Below is a small trained network, with its code and all its weights. Each question gives an input and a target symbol and asks what happens when units are switched off, that is, made to give their printed mean instead of their output.

import numpy as np


def w(rows, s, z=0):
    codes = np.array(rows[::2]) - 128.0
    scale = np.full(codes.shape[1], s)
    scale[-1] = z or s
    return codes * scale


def f(y):
    return np.maximum(y, 0)


def softmax(a):
    e = np.exp(a - a.max(-1, keepdims=True))
    return e / e.sum(-1, keepdims=True)


def log_softmax(a):
    a = a - a.max(-1, keepdims=True)
    return a - np.log(np.exp(a).sum(-1, keepdims=True))


def net(x, mask):
    ids = ['Δαβζμξσφ'.index(c) for c in x.split()]
    T = len(ids)
    res = E[ids] + P[:T]
    r = res
    for j in range(3):
        rows = slice(2 * j, 2 * j + 2)
        q, k, v = (r @ M[0][rows].T for M in (Q, K, V))
        z = softmax(np.where(np.tri(T) > 0, q @ k.T / 2**0.5, -1e9)) @ v
        o = O[0][rows]
        res = res + np.where(mask[j], z, o[:, -1]) @ o[:, :-1]
    y = f(res @ A[0][:, :-1].T + A[0][:, -1])
    res = res + np.where(mask[3:7], y, B[0][:, -1]) @ B[0][:, :-1]
    return log_softmax(res[-1] @ U[:, :-1].T + U[:, -1])


Q, K, V, O, A, B = {}, {}, {}, {}, {}, {}
E = w([
[228,120,131],'Δ',
[81,125,251],'α',
[109,14,126],'β',
[55,116,31],'ζ',
[52,74,117],'μ',
[173,174,170],'ξ',
[100,194,188],'σ',
[49,144,93],'φ',
],0.018)
P = w([
[212,254,123],'0',
[163,142,151],'1',
[148,138,135],'2',
[130,139,144],'3',
[143,134,126],'4',
[120,146,135],'5',
[129,146,126],'6',
[122,151,122],'7',
[129,153,115],'8',
],0.0063)
Q[0] = w([
[121,107,133],'head 0',
[133,115,113],'head 0',
[106,106,104],'head 1',
[151,125,135],'head 1',
[139,135,123],'head 2',
[7,11,77],'head 2',
],0.017)
K[0] = w([
[197,118,45],'head 0',
[147,164,107],'head 0',
[153,200,145],'head 1',
[121,121,157],'head 1',
[129,130,96],'head 2',
[89,5,191],'head 2',
],0.014)
V[0] = w([
[185,46,100],'head 0',
[171,177,176],'head 0',
[186,98,169],'head 1',
[129,163,151],'head 1',
[1,89,95],'head 2',
[191,61,97],'head 2',
],0.0099)
O[0] = w([
[237,70,83,108],'head 0',
[34,184,88,228],'head 0',
[194,254,29,182],'head 1',
[35,172,131,159],'head 1',
[169,2,135,1],'head 2',
[228,193,175,106],'head 2',
],0.0049,0.0041)
A[0] = w([
[156,173,250,121],'neuron 0',
[85,151,80,254],'neuron 1',
[65,126,146,130],'neuron 2',
[111,167,134,107],'neuron 3',
],0.015,0.0085)
B[0] = w([
[147,33,10,217],'neuron 0',
[114,211,200,253],'neuron 1',
[138,65,151,184],'neuron 2',
[78,2,118,175],'neuron 3',
],0.0077,0.012)
U = w([
[81,139,26,177],'Δ',
[41,111,58,1],'α',
[207,160,164,190],'β',
[171,69,205,93],'ζ',
[100,71,88,19],'μ',
[80,159,114,103],'ξ',
[106,164,254,136],'σ',
[137,93,233,175],'φ',
],0.0084,0.0053)

Each question gives the input, a string of symbols that net reads in full, and the target symbol t.
The units are the heads (2 rows each of Q, K, V and O) and the neurons (one row each of A and B). Each row of codes is followed by its name. A weight is (code - 128) times the scale printed after its matrix; where a second scale follows, it is the last column's (O, A, B and U).
mask holds one flag per unit, heads first, then neurons. A switched-off unit (its flag False) gives its mean, the last column of its rows in O or B, instead of its output. The means were averaged over made-up inputs and are rounded, as every weight is.
A unit's drop is (log p(t) with every unit on - log p(t) with that unit switched off) / (log p(t) with every unit on - log p(t) with every unit switched off).
The circuit of an input: a set's keep is (log p(t) with only the set's units on - log p(t) with every unit switched off) / (log p(t) with every unit on - log p(t) with every unit switched off). Starting from all 7 units, units are removed one at a time, each time the one whose removal leaves the highest keep (on an exact tie, the one counted first), for as long as the keep stays at least 0.8.
circuit, biggest first: the units of the circuit, biggest drop first
top k neurons: the k neurons with the biggest drops, biggest first
heads that matter: for each layer, one digit per head in row order, 1 if its drop is at least 0.15 and else 0, layers parted by /
drop of u: that unit's drop, to one decimal
input Δ ξ σ α α σ ζ φ φ, target σ: top 2 neurons : (neuron 1; neuron 0)
input Δ Δ ξ Δ Δ σ Δ, target Δ: heads that matter : 001
input φ Δ φ φ, target σ: circuit, biggest first : (neuron 0; neuron 1)
input ξ μ φ β μ φ ξ, target Δ: circuit, biggest first : (neuron 0; head 2)
input Δ μ Δ, target Δ: top 3 neurons : (neuron 0; neuron 1; neuron 2)
input β β β, target ζ: circuit, biggest first : (head 0; head 2)
input σ α ξ φ φ μ, target σ: circuit, biggest first : (neuron 0; neuron 1)
input φ ζ φ, target φ: top 2 neurons : (neuron 0; neuron 2)
input Δ Δ Δ φ Δ φ φ α, target μ: heads that matter : 000
input φ σ ξ μ, target φ: heads that matter : 001
input Δ φ φ Δ σ, target Δ: drop of head 2 : 0.3
input Δ ξ β α, target Δ: drop of head 2 : 0.1
input Δ μ σ β Δ α, target μ: drop of neuron 1 : 0.1
